Below are the code and all the weights of a small trained network. Each question names an input and a target symbol and asks about switching units off, where a switched-off unit gives its printed mean instead of its output.

import numpy as np


def w(rows, s, z=0):
    codes = np.array(rows[::2]) - 128.0
    scale = np.full(codes.shape[1], s)
    scale[-1] = z or s
    return codes * scale


def f(y):
    return np.maximum(y, 0)


def softmax(a):
    e = np.exp(a - a.max(-1, keepdims=True))
    return e / e.sum(-1, keepdims=True)


def log_softmax(a):
    a = a - a.max(-1, keepdims=True)
    return a - np.log(np.exp(a).sum(-1, keepdims=True))


def net(x, mask):
    ids = ['Ωαηθλτψ'.index(c) for c in x.split()]
    T = len(ids)
    res = E[ids] + P[:T]
    r = res
    for j in range(3):
        rows = slice(2 * j, 2 * j + 2)
        q, k, v = (r @ M[0][rows].T for M in (Q, K, V))
        z = softmax(np.where(np.tri(T) > 0, q @ k.T / 2**0.5, -1e9)) @ v
        o = O[0][rows]
        res = res + np.where(mask[j], z, o[:, -1]) @ o[:, :-1]
    y = f(res @ A[0][:, :-1].T + A[0][:, -1])
    res = res + np.where(mask[3:7], y, B[0][:, -1]) @ B[0][:, :-1]
    return log_softmax(res[-1] @ U[:, :-1].T + U[:, -1])


Q, K, V, O, A, B = {}, {}, {}, {}, {}, {}
E = w([
[136,128,83,69,216,110],'Ω',
[144,22,125,113,122,63],'α',
[23,116,119,73,106,133],'η',
[224,162,231,106,128,92],'θ',
[129,110,139,71,174,173],'λ',
[98,235,53,232,203,156],'τ',
[64,124,248,120,200,220],'ψ',
],0.018)
P = w([
[229,99,27,205,73,176],'0',
[205,81,71,145,96,139],'1',
[186,91,86,115,113,136],'2',
[168,99,101,93,124,132],'3',
[149,104,115,75,137,133],'4',
[135,107,130,63,148,129],'5',
[120,111,141,48,157,129],'6',
[103,114,151,38,165,126],'7',
[91,119,162,27,172,125],'8',
[79,120,167,13,182,125],'9',
[71,125,175,3,195,123],'10',
],0.012)
Q[0] = w([
[80,168,186,248,32,141],'head 0',
[118,37,140,75,132,91],'head 0',
[133,213,74,62,146,216],'head 1',
[173,225,135,134,101,142],'head 1',
[108,43,94,104,146,162],'head 2',
[152,114,142,196,165,191],'head 2',
],0.013)
K[0] = w([
[150,163,69,221,121,157],'head 0',
[165,109,139,47,139,135],'head 0',
[6,226,175,111,205,137],'head 1',
[144,182,178,148,95,175],'head 1',
[88,56,161,104,184,133],'head 2',
[121,139,86,217,142,174],'head 2',
],0.016)
V[0] = w([
[184,204,187,109,240,59],'head 0',
[178,101,211,163,38,189],'head 0',
[82,224,109,110,190,104],'head 1',
[106,134,41,204,182,162],'head 1',
[94,76,8,2,80,67],'head 2',
[196,57,208,214,137,81],'head 2',
],0.0089)
O[0] = w([
[211,171,60,216,56,193,197],'head 0',
[215,169,218,140,220,55,22],'head 0',
[133,43,255,245,89,71,161],'head 1',
[165,189,172,215,230,137,130],'head 1',
[192,171,99,200,247,101,254],'head 2',
[114,39,121,157,61,144,72],'head 2',
],0.0072,0.0086)
A[0] = w([
[180,129,85,68,126,1,254],'neuron 0',
[194,163,210,127,147,69,49],'neuron 1',
[138,200,31,170,207,39,219],'neuron 2',
[161,58,99,148,128,116,110],'neuron 3',
],0.0097,0.0024)
B[0] = w([
[205,152,254,167,95,132,183],'neuron 0',
[88,177,69,183,89,115,137],'neuron 1',
[69,134,96,82,67,86,249],'neuron 2',
[67,74,65,246,220,214,153],'neuron 3',
],0.0093,0.019)
U = w([
[134,202,164,149,131,149,209],'Ω',
[89,129,157,76,97,80,147],'α',
[91,93,66,71,64,179,78],'η',
[116,136,138,99,132,137,66],'θ',
[108,18,155,140,116,69,186],'λ',
[109,139,137,113,132,141,43],'τ',
[149,206,149,57,236,255,254],'ψ',
],0.0095,0.0042)

Each question gives the input, a string of symbols that net reads in full, and the target symbol t.
The units are the heads (2 rows each of Q, K, V and O) and the neurons (one row each of A and B). Each row of codes is followed by its name. A weight is (code - 128) times the scale printed after its matrix; where a second scale follows, it is the last column's (O, A, B and U).
mask holds one flag per unit, heads first, then neurons. A switched-off unit (its flag False) gives its mean, the last column of its rows in O or B, instead of its output. The means were averaged over made-up inputs and are rounded, as every weight is.
A unit's drop is (log p(t) with every unit on - log p(t) with that unit switched off) / (log p(t) with every unit on - log p(t) with every unit switched off).
The circuit of an input: a set's keep is (log p(t) with only the set's units on - log p(t) with every unit switched off) / (log p(t) with every unit on - log p(t) with every unit switched off). Starting from all 7 units, units are removed one at a time, each time the one whose removal leaves the highest keep (on an exact tie, the one counted first), for as long as the keep stays at least 0.8.
units of the circuit, in order: the units of the circuit, biggest drop first
most important unit: the unit with the biggest drop
heads that matter: for each layer, one digit per head in row order, 1 if its drop is at least 0.15 and else 0, layers parted by /
drop of u: that unit's drop, to one decimal
input τ Ω η θ Ω, target Ω: heads that matter -> 111
input α θ Ω α Ω λ α Ω α η, target λ: units of the circuit, in order -> head 1; neuron 2
input Ω λ θ η, target α: units of the circuit, in order -> neuron 2; head 0; head 2; neuron 3
input Ω λ Ω θ Ω α α Ω η η Ω, target α: units of the circuit, in order -> head 2; neuron 2
input λ θ λ, target ψ: units of the circuit, in order -> neuron 2
input α η α η τ λ, target Ω: heads that matter -> 010
input η η α η Ω η Ω, target α: units of the circuit, in order -> neuron 2; head 2
input α Ω Ω Ω θ η α λ θ Ω, target Ω: units of the circuit, in order -> head 0; head 1
input Ω θ ψ η ψ λ τ ψ Ω Ω ψ, target η: heads that matter -> 111
input α Ω η, target α: units of the circuit, in order -> head 2; head 0; neuron 2; neuron 3
input Ω τ Ω Ω η Ω θ Ω α Ω, target λ: heads that matter -> 010
input λ λ α ψ θ θ Ω α λ θ, target η: units of the circuit, in order -> head 2; head 1
input α Ω λ, target ψ: heads that matter -> 000
input Ω θ Ω Ω Ω, target η: most important unit -> head 0
input α Ω Ω λ ψ λ, target η: heads that matter -> 011
input α Ω λ Ω ψ α Ω Ω α, target η: drop of neuron 2 -> 0.8
input α ψ θ Ω Ω Ω Ω η η θ, target η: drop of head 2 -> 1.4
input Ω τ Ω η Ω λ η Ω α Ω, target λ: drop of neuron 0 -> 0.0
